Below is a small trained network, with its code and all its weights. Each question gives an input and a class and asks what happens when units are switched off, that is, made to give their printed mean instead of their output.

import numpy as np


def w(rows, s, z=0):
    codes = np.array(rows[::2]) - 128.0
    scale = np.full(codes.shape[1], s)
    scale[-1] = z or s
    return codes * scale


def f(y):
    return np.maximum(y, 0)


def log_softmax(a):
    a = a - a.max(-1, keepdims=True)
    return a - np.log(np.exp(a).sum(-1, keepdims=True))


def net(x, mask):
    res = np.array(x, float).reshape(1, 6) / 4 @ E
    y = f(res @ A[0][:, :-1].T + A[0][:, -1])
    res = res + np.where(mask, y, B[0][:, -1]) @ B[0][:, :-1]
    return log_softmax(res[-1] @ U[:, :-1].T + U[:, -1])


A, B = {}, {}
E = w([
[49,129,70],'x0',
[128,127,127],'x1',
[129,126,130],'x2',
[127,255,124],'x3',
[130,127,129],'x4',
[59,131,215],'x5',
],0.0087)
A[0] = w([
[161,67,191,168],'N1',
[62,129,180,45],'N2',
[174,146,73,27],'N3',
[197,158,32,96],'N4',
[229,95,182,105],'N5',
[132,201,110,35],'N6',
[128,167,130,233],'N7',
[209,156,84,148],'N8',
[164,249,130,66],'N9',
[192,133,152,74],'N10',
[199,176,178,112],'N11',
[70,47,157,226],'N12',
[143,27,127,2],'N13',
[241,75,48,117],'N14',
[164,137,73,81],'N15',
[77,140,85,70],'N16',
[169,186,106,23],'N17',
[123,136,144,85],'N18',
[85,150,135,28],'N19',
[170,120,99,58],'N20',
[96,172,243,137],'N21',
[199,132,157,69],'N22',
[221,107,135,229],'N23',
[165,130,167,56],'N24',
[166,118,76,59],'N25',
[82,125,18,80],'N26',
[160,175,101,195],'N27',
[64,131,93,220],'N28',
[127,175,119,47],'N29',
[120,187,148,56],'N30',
[109,183,154,146],'N31',
[98,135,241,50],'N32',
[37,123,46,33],'N33',
[77,125,130,38],'N34',
[167,150,56,83],'N35',
],0.014,0.0076)
B[0] = w([
[135,129,81,203],'N1',
[101,95,185,165],'N2',
[103,98,152,148],'N3',
[83,137,157,201],'N4',
[163,156,142,185],'N5',
[138,38,136,161],'N6',
[118,109,46,215],'N7',
[105,143,138,197],'N8',
[155,58,113,208],'N9',
[151,127,157,148],'N10',
[194,178,127,181],'N11',
[111,143,77,254],'N12',
[161,2,114,169],'N13',
[64,121,141,221],'N14',
[67,124,161,158],'N15',
[200,166,196,155],'N16',
[131,71,145,152],'N17',
[114,107,125,130],'N18',
[140,73,162,137],'N19',
[116,105,145,142],'N20',
[77,147,136,224],'N21',
[186,147,177,151],'N22',
[130,190,105,223],'N23',
[180,108,180,138],'N24',
[76,92,175,152],'N25',
[169,166,144,189],'N26',
[100,122,91,202],'N27',
[174,199,120,225],'N28',
[121,13,113,144],'N29',
[141,35,85,156],'N30',
[138,107,84,189],'N31',
[84,116,185,184],'N32',
[239,123,202,178],'N33',
[135,125,201,138],'N34',
[69,118,178,171],'N35',
],0.0096,0.0099)
U = w([
[16,107,226,30],'0',
[158,10,67,16],'1',
[239,174,213,39],'2',
[104,169,61,254],'3',
[97,168,52,230],'4',
[101,167,57,215],'5',
],0.012,0.0069)

Each question gives the input, the list of numbers given to net, and the class t.
The units are the neurons (one row each of A and B). Each row of codes is followed by its name. A weight is (code - 128) times the scale printed after its matrix; where a second scale follows, it is the last column's (A, B and U).
mask holds one flag per neuron, in row order. A switched-off neuron (its flag False) gives its mean, the last column of its row in B, instead of its output. The means were averaged over made-up inputs and are rounded, as every weight is.
A unit's drop is (log p(t) with every unit on - log p(t) with that unit switched off) / (log p(t) with every unit on - log p(t) with every unit switched off).
The circuit of an input: a set's keep is (log p(t) with only the set's units on - log p(t) with every unit switched off) / (log p(t) with every unit on - log p(t) with every unit switched off). Starting from the 12 units with the biggest drops (on a tie, the unit counted first), units are removed one at a time, each time the one whose removal leaves the highest keep (on an exact tie, the one counted first), for as long as the keep stays at least 0.8.
circuit, biggest first: the units of the circuit, biggest drop first
most important unit: the unit with the biggest drop
top k neurons: the k neurons with the biggest drops, biggest first
drop when u is switched off: that unit's drop, to one decimal
input [-7,6,-3,8,-5,2], class 1: circuit, biggest first	(N9 N30)
input [-7,4,-6,-5,3,-8], class 0: most important unit	N14
input [4,-3,3,3,-5,-6], class 0: top 2 neurons	(N35 N4)
input [8,2,1,-3,-3,7], class 2: circuit, biggest first	(N33 N28)
input [-7,7,-2,-6,7,4], class 2: top 2 neurons	(N5 N7)
input [7,1,-1,6,1,5], class 2: top 3 neurons	(N33 N16 N28)
input [4,-3,3,6,-3,-2], class 1: circuit, biggest first	(N9 N6 N23)
input [-7,7,-4,7,-7,5], class 1: circuit, biggest first	(N9 N30)
input [7,-5,-4,-2,3,-6], class 2: circuit, biggest first	(N33 N26)
input [-2,2,7,-4,-4,5], class 4: circuit, biggest first	(N12 N1)
input [-1,7,-1,8,-2,-3], class 1: circuit, biggest first	(N9 N6)
input [-2,8,-6,-5,-8,6], class 3: top 3 neurons	(N12 N1 N14)
input [-8,1,8,-7,0,6], class 2: top 3 neurons	(N5 N7 N22)
input [2,4,6,-8,-3,7], class 1: circuit, biggest first	(N13)
input [-2,-1,-1,3,4,-7], class 0: drop when N35 is switched off	0.1
input [-6,4,1,8,5,1], class 1: drop when N30 is switched off	0.1
input [7,-4,2,7,-2,-3], class 1: drop when N6 is switched off	0.2
